Below are the code and all the weights of a small trained network. Each question names an input and a class and asks about switching units off, where a switched-off unit gives its printed mean instead of its output.

import numpy as np


def w(rows, s, z=0):
    codes = np.array(rows[::2]) - 128.0
    scale = np.full(codes.shape[1], s)
    scale[-1] = z or s
    return codes * scale


def norm(h):
    return h / np.sqrt((h * h).mean(-1, keepdims=True) + 1e-5)


def f(y):
    return y / 2 * (1 + np.tanh(0.7978845608 * (y + 0.044715 * y**3)))


def log_softmax(a):
    a = a - a.max(-1, keepdims=True)
    return a - np.log(np.exp(a).sum(-1, keepdims=True))


def net(x, mask):
    res = np.array(x, float).reshape(1, 4) / 4 @ E
    u = 0
    for l in range(4):
        y = f(norm(res) @ A[l][:, :-1].T + A[l][:, -1])
        res = res + np.where(mask[u : u + 5], y, B[l][:, -1]) @ B[l][:, :-1]
        u += 5
    return log_softmax(norm(res)[-1] @ U[:, :-1].T + U[:, -1])


A, B = {}, {}
E = w([
[55,160,211,45,144,150,119,208,95,154,130],'x0',
[123,97,196,89,100,133,189,119,70,4,126],'x1',
[133,73,99,94,120,124,157,154,112,157,87],'x2',
[185,157,146,141,230,66,132,115,39,158,92],'x3',
],0.011)
A[0] = w([
[97,198,159,158,167,131,84,81,159,91,176,117],'L0N1',
[110,133,121,124,123,128,160,106,93,68,106,143],'L0N2',
[127,124,208,104,173,131,103,189,116,160,128,55],'L0N3',
[103,153,57,140,156,140,78,172,144,169,134,75],'L0N4',
[107,1,64,74,155,131,151,155,111,168,98,5],'L0N5',
],0.01,0.0022)
B[0] = w([
[252,188,180,130,88,116,189,209,78,126,15,219],'L0N1',
[118,121,162,167,155,102,52,102,210,160,192,220],'L0N2',
[33,185,118,53,110,158,130,126,101,120,162,254],'L0N3',
[96,70,189,102,136,94,136,79,167,153,147,229],'L0N4',
[237,236,208,187,84,85,148,186,71,97,98,222],'L0N5',
],0.012,0.0051)
A[1] = w([
[167,141,72,161,171,122,163,61,97,97,115,112],'L1N1',
[127,118,102,137,164,151,152,104,117,183,85,3],'L1N2',
[122,86,121,118,248,123,135,139,62,92,100,6],'L1N3',
[151,182,99,147,188,111,141,75,83,167,149,79],'L1N4',
[129,75,158,110,156,111,145,109,78,38,120,8],'L1N5',
],0.015,0.0023)
B[1] = w([
[12,125,111,50,81,82,160,103,62,112,110,249],'L1N1',
[97,142,177,185,210,156,177,101,155,139,119,156],'L1N2',
[170,134,99,110,116,226,32,161,154,52,118,193],'L1N3',
[182,94,102,104,93,194,17,175,156,87,130,254],'L1N4',
[87,178,163,253,210,60,129,176,236,203,84,212],'L1N5',
],0.011,0.0065)
A[2] = w([
[179,55,208,65,145,76,99,68,160,130,154,10],'L2N1',
[152,146,151,91,111,104,57,111,80,99,213,254],'L2N2',
[163,122,77,175,145,62,145,36,115,101,136,154],'L2N3',
[157,77,154,48,126,141,227,71,84,122,103,33],'L2N4',
[158,165,78,124,135,126,78,135,103,253,118,163],'L2N5',
],0.014,0.00089)
B[2] = w([
[91,95,61,205,154,177,171,100,111,170,162,193],'L2N1',
[99,181,71,182,135,196,146,34,168,194,84,255],'L2N2',
[51,149,146,74,121,124,156,146,86,150,75,227],'L2N3',
[86,153,56,218,171,209,137,26,167,197,93,151],'L2N4',
[96,171,193,171,158,65,118,166,150,7,130,232],'L2N5',
],0.011,0.0052)
A[3] = w([
[148,107,204,151,190,61,123,55,178,128,171,106],'L3N1',
[115,79,87,144,68,64,140,68,129,90,88,160],'L3N2',
[186,43,115,108,33,174,155,164,197,111,184,116],'L3N3',
[252,171,166,155,102,94,160,125,110,119,121,160],'L3N4',
[124,175,159,169,145,158,108,126,148,118,86,253],'L3N5',
],0.016,0.0018)
B[3] = w([
[92,27,100,145,186,83,154,232,150,144,157,191],'L3N1',
[82,210,216,16,125,180,168,209,133,187,179,196],'L3N2',
[208,139,23,136,170,137,2,123,89,69,58,173],'L3N3',
[151,217,158,208,130,146,166,71,63,137,105,201],'L3N4',
[167,8,45,123,70,87,163,116,130,128,146,253],'L3N5',
],0.01,0.014)
U = w([
[5,175,148,27,90,132,152,167,120,157,90,180],'0',
[86,25,117,205,168,47,145,195,186,139,145,179],'1',
[203,201,185,176,64,71,177,173,69,106,43,164],'2',
[175,123,43,135,109,177,10,144,143,77,80,192],'3',
[118,141,112,181,131,175,168,29,108,192,122,183],'4',
[194,93,183,83,170,124,99,68,151,135,188,12],'5',
[144,107,181,123,169,136,116,68,111,121,190,2],'6',
[196,77,198,99,144,131,124,55,144,142,158,16],'7',
],0.011,0.0044)

Each question gives the input, the list of numbers given to net, and the class t.
The units are the neurons (one row each of A and B). Each row of codes is followed by its name. A weight is (code - 128) times the scale printed after its matrix; where a second scale follows, it is the last column's (A, B and U).
mask holds one flag per neuron, layer by layer. A switched-off neuron (its flag False) gives its mean, the last column of its row in B, instead of its output. The means were averaged over made-up inputs and are rounded, as every weight is.
A unit's drop is (log p(t) with every unit on - log p(t) with that unit switched off) / (log p(t) with every unit on - log p(t) with every unit switched off).
The circuit of an input: a set's keep is (log p(t) with only the set's units on - log p(t) with every unit switched off) / (log p(t) with every unit on - log p(t) with every unit switched off). Starting from the 12 units with the biggest drops (on a tie, the unit counted first), units are removed one at a time, each time the one whose removal leaves the highest keep (on an exact tie, the one counted first), for as long as the keep stays at least 0.8.
units of the circuit, in order: the units of the circuit, biggest drop first
most important unit: the unit with the biggest drop
top k neurons: the k neurons with the biggest drops, biggest first
top k neurons in layer l: the k neurons of layer l with the biggest drops, biggest first
input [-2,2,-1,-5], class 3: most important unit => L3N3
input [1,-5,-5,3], class 1: top 2 neurons in layer 0 => [L0N4, L0N5]
input [-8,5,-6,-8], class 0: top 3 neurons => [L3N2, L1N4, L2N3]
input [-1,-5,7,-4], class 2: top 2 neurons => [L0N5, L3N4]
input [-3,-6,-5,-6], class 1: units of the circuit, in order => [L3N1, L0N4]
input [6,-8,8,-2], class 1: top 2 neurons => [L0N4, L2N5]
input [-8,8,-7,8], class 0: units of the circuit, in order => [L1N1, L3N2]
input [-1,0,0,-1], class 4: top 2 neurons => [L1N5, L2N4]
input [-7,7,-6,1], class 0: top 2 neurons => [L1N1, L2N3]
input [6,0,-6,-7], class 3: units of the circuit, in order => [L1N1, L3N2]
input [7,-8,-7,-8], class 1: top 2 neurons => [L1N1, L1N4]
input [3,1,-6,-7], class 3: top 3 neurons => [L3N3, L0N5, L1N5]
input [2,-8,-7,-7], class 1: top 4 neurons => [L0N4, L2N5, L1N4, L0N5]
input [-1,2,3,2], class 4: most important unit => L0N2
input [2,-7,-8,4], class 2: top 2 neurons => [L0N1, L3N4]
input [-4,0,-5,-2], class 2: top 3 neurons => [L0N1, L2N2, L0N4]
input [-3,5,5,-2], class 1: top 4 neurons in layer 1 => [L1N5, L1N1, L1N4, L1N3]
input [4,7,6,7], class 1: top 2 neurons in layer 1 => [L1N5, L1N4]
input [2,0,5,-7], class 3: top 2 neurons => [L3N3, L0N1]
input [4,4,6,0], class 2: units of the circuit, in order => [L0N5]
input [-8,-3,-1,7], class 0: top 2 neurons => [L1N1, L3N2]
input [-7,-6,-7,4], class 0: top 3 neurons => [L1N1, L0N5, L2N3]
input [-1,-5,6,3], class 2: top 3 neurons => [L0N5, L3N4, L0N2]
input [4,5,-6,-7], class 3: top 2 neurons => [L0N5, L3N3]
input [-7,-5,-4,8], class 3: top 3 neurons in layer 1 => [L1N4, L1N3, L1N2]
input [-7,0,4,7], class 0: top 2 neurons in layer 3 => [L3N2, L3N3]
input [3,3,-1,8], class 3: most important unit => L1N3
input [2,7,-3,-6], class 1: top 2 neurons in layer 1 => [L1N5, L1N4]
input [-4,-3,-4,4], class 0: top 3 neurons in layer 1 => [L1N1, L1N5, L1N4]
input [6,4,-2,7], class 3: top 2 neurons in layer 1 => [L1N3, L1N1]
